data =
[[ -2.7  12.6  -1.6   4.6]
 [ -2.3  12.3  -2.3   3.4]
 [ 16.9 -49.3  20.0 -42.2]
 [ 13.2 -42.4  15.9 -31.6]]
The entry in the bottom-right corner is -31.6
Read off the entry just left of -49.3.
16.9
Read off the largest entry in the last row.
15.9
The entry just right of the largest entry -> -42.2
The entry just left of -42.4 is 13.2
The top-left entry -> -2.7
The bottom entry of the column that holds the smallest entry is -42.4
The top entry of the column that holds the smallest entry is 12.6
The entry just left of 20.0 is -49.3
Read off the 2nd entry on the diagonal from the top-right corner.
-2.3
The first entry on the diagonal from the top-right corner -> 4.6

A =
array([ 0.081, -0.081, -0.216, -0.038, -0.212,  0.149,  0.116,  0.139,
        0.147,  0.105,  0.069, -0.056,  0.020])
Report the 2nd entry from the right.
A: -0.056
The entry just left of the centre entry -> 0.149
Report the last entry.
A: 0.020
The 2nd entry from the left is -0.081
The entry just right of the largest entry: 0.116
Report the first entry from the left.
A: 0.081
The 3rd entry from the right: 0.069
The 5th entry is -0.212
The entry just right of -0.216 is -0.038
The entry just left of -0.038 is -0.216
